Here is a tiny trained network, its code and every weight. The questions are about switching its units off for an input and a class, where a switched-off unit gives its printed mean instead of its output.

import numpy as np


def w(rows, s, z=0):
    codes = np.array(rows[::2]) - 128.0
    scale = np.full(codes.shape[1], s)
    scale[-1] = z or s
    return codes * scale


def norm(h):
    return h / np.sqrt((h * h).mean(-1, keepdims=True) + 1e-5)


def f(y):
    return np.maximum(y, 0)


def log_softmax(a):
    a = a - a.max(-1, keepdims=True)
    return a - np.log(np.exp(a).sum(-1, keepdims=True))


def net(x, mask):
    res = np.array(x, float).reshape(1, 6) / 4 @ E
    u = 0
    for l in range(3):
        y = f(norm(res) @ A[l][:, :-1].T + A[l][:, -1])
        res = res + np.where(mask[u : u + 4], y, B[l][:, -1]) @ B[l][:, :-1]
        u += 4
    return log_softmax(norm(res)[-1] @ U[:, :-1].T + U[:, -1])


A, B = {}, {}
E = w([
[78,124,109,139,123,88,160,141,122],'x0',
[117,119,212,152,65,57,63,155,64],'x1',
[91,99,133,137,131,231,202,198,20],'x2',
[228,136,12,17,24,94,109,203,95],'x3',
[17,119,80,5,136,135,68,51,110],'x4',
[122,3,70,242,99,188,2,162,157],'x5',
],0.0056)
A[0] = w([
[148,124,62,122,169,174,186,117,233,20],'0.n1',
[170,134,120,133,135,54,91,56,242,25],'0.n2',
[125,137,121,108,117,255,188,140,155,111],'0.n3',
[215,115,126,214,130,100,211,145,134,3],'0.n4',
],0.0092,0.0053)
B[0] = w([
[42,114,196,95,67,42,41,182,224,223],'0.n1',
[113,200,37,186,169,91,107,180,53,232],'0.n2',
[132,112,130,104,145,25,71,184,117,252],'0.n3',
[136,65,110,18,150,112,32,1,59,249],'0.n4',
],0.0095,0.0045)
A[1] = w([
[193,137,41,108,23,119,133,136,166,131],'1.n1',
[133,149,201,160,54,114,81,116,70,4],'1.n2',
[109,129,131,171,134,99,114,216,59,73],'1.n3',
[86,146,196,203,254,142,105,75,179,9],'1.n4',
],0.0089,0.0036)
B[1] = w([
[59,56,128,189,90,95,250,151,91,242],'1.n1',
[1,147,144,13,81,123,69,125,221,195],'1.n2',
[14,147,120,186,227,94,109,185,143,249],'1.n3',
[219,34,23,65,2,68,219,237,75,253],'1.n4',
],0.0081,0.0046)
A[2] = w([
[94,61,220,84,211,228,133,225,21,114],'2.n1',
[196,254,200,58,170,78,222,149,128,126],'2.n2',
[80,46,41,174,125,128,102,86,116,255],'2.n3',
[217,139,184,208,77,68,112,101,148,126],'2.n4',
],0.0077,0.0043)
B[2] = w([
[181,176,52,151,128,59,102,93,162,187],'2.n1',
[165,137,180,187,127,250,88,142,158,173],'2.n2',
[194,172,231,106,160,193,173,94,127,246],'2.n3',
[107,171,80,44,149,172,114,55,93,139],'2.n4',
],0.011)
U = w([
[150,137,183,125,163,111,131,131,108,254],'0',
[150,174,22,186,191,76,78,124,76,114],'1',
[162,75,100,140,38,88,195,139,107,100],'2',
[65,94,173,97,71,88,37,156,199,106],'3',
[154,120,133,54,169,147,109,1,93,126],'4',
[166,127,182,216,149,250,115,153,167,119],'5',
[77,88,84,175,137,165,124,74,171,37],'6',
],0.011,0.0084)

Each question gives the input, the list of numbers given to net, and the class t.
The units are the neurons (one row each of A and B). Each row of codes is followed by its name. A weight is (code - 128) times the scale printed after its matrix; where a second scale follows, it is the last column's (A, B and U).
mask holds one flag per neuron, layer by layer. A switched-off neuron (its flag False) gives its mean, the last column of its row in B, instead of its output. The means were averaged over made-up inputs and are rounded, as every weight is.
A unit's drop is (log p(t) with every unit on - log p(t) with that unit switched off) / (log p(t) with every unit on - log p(t) with every unit switched off).
The circuit of an input: a set's keep is (log p(t) with only the set's units on - log p(t) with every unit switched off) / (log p(t) with every unit on - log p(t) with every unit switched off). Starting from all 12 units, units are removed one at a time, each time the one whose removal leaves the highest keep (on an exact tie, the one counted first), for as long as the keep stays at least 0.8.
units of the circuit, in order: the units of the circuit, biggest drop first
unit that matters most: the unit with the biggest drop
k most important neurons: the k neurons with the biggest drops, biggest first
k most important neurons of layer l: the k neurons of layer l with the biggest drops, biggest first
input [-2,-3,0,-5,0,-7], class 5: 2 most important neurons => (2.n2; 1.n1)
input [-3,-5,-6,2,-1,7], class 5: units of the circuit, in order => (2.n3)
input [3,4,-5,8,7,-5], class 2: units of the circuit, in order => (1.n1; 0.n4; 0.n3)
input [4,8,3,-4,7,-7], class 3: 4 most important neurons => (2.n3; 0.n4; 1.n2; 0.n2)
input [6,7,-4,4,-6,-3], class 3: 2 most important neurons => (1.n2; 2.n3)
input [4,-1,3,-6,1,0], class 2: 2 most important neurons => (1.n4; 0.n2)
input [3,7,-6,0,4,-8], class 5: units of the circuit, in order => (2.n2; 0.n4; 0.n1; 0.n3)
input [-1,-4,6,4,1,-5], class 1: units of the circuit, in order => (2.n3; 2.n1; 1.n4)
input [-1,4,-3,-4,3,7], class 5: 3 most important neurons => (2.n3; 0.n4; 0.n1)
input [4,8,1,-1,-8,0], class 3: 2 most important neurons => (1.n2; 2.n3)
input [-1,8,5,-5,6,0], class 3: 2 most important neurons => (1.n2; 0.n4)
input [-7,8,6,-4,7,-1], class 3: 4 most important neurons => (1.n2; 0.n4; 2.n3; 0.n2)
input [7,1,6,-8,1,6], class 2: 4 most important neurons => (1.n4; 0.n2; 2.n2; 2.n1)
input [-3,8,8,-6,7,-2], class 1: unit that matters most => 2.n1
input [-4,-3,-5,-1,-6,-2], class 4: 3 most important neurons => (0.n4; 0.n3; 1.n3)
input [2,2,5,3,7,5], class 4: 4 most important neurons => (2.n3; 0.n2; 2.n2; 2.n1)
input [0,-5,-3,5,-4,-8], class 5: 2 most important neurons => (2.n2; 1.n4)
input [-3,-3,-3,5,5,-2], class 2: units of the circuit, in order => (1.n1; 0.n4)
input [-7,8,0,1,6,-6], class 3: 3 most important neurons => (2.n3; 1.n2; 0.n4)
input [-3,7,0,-3,-5,4], class 3: units of the circuit, in order => (1.n2)
input [3,-6,-4,1,1,-8], class 5: units of the circuit, in order => (2.n2; 0.n4)
input [-2,0,-3,-4,-4,-6], class 5: 2 most important neurons of layer 0 => (0.n1; 0.n2)
input [6,6,2,5,4,6], class 0: 2 most important neurons of layer 1 => (1.n4; 1.n1)
input [5,-6,-6,3,-8,2], class 4: 2 most important neurons of layer 0 => (0.n4; 0.n3)
input [1,3,-5,4,-2,-4], class 1: 2 most important neurons of layer 0 => (0.n2; 0.n1)
input [-2,0,4,1,2,-5], class 5: 3 most important neurons of layer 0 => (0.n2; 0.n4; 0.n1)
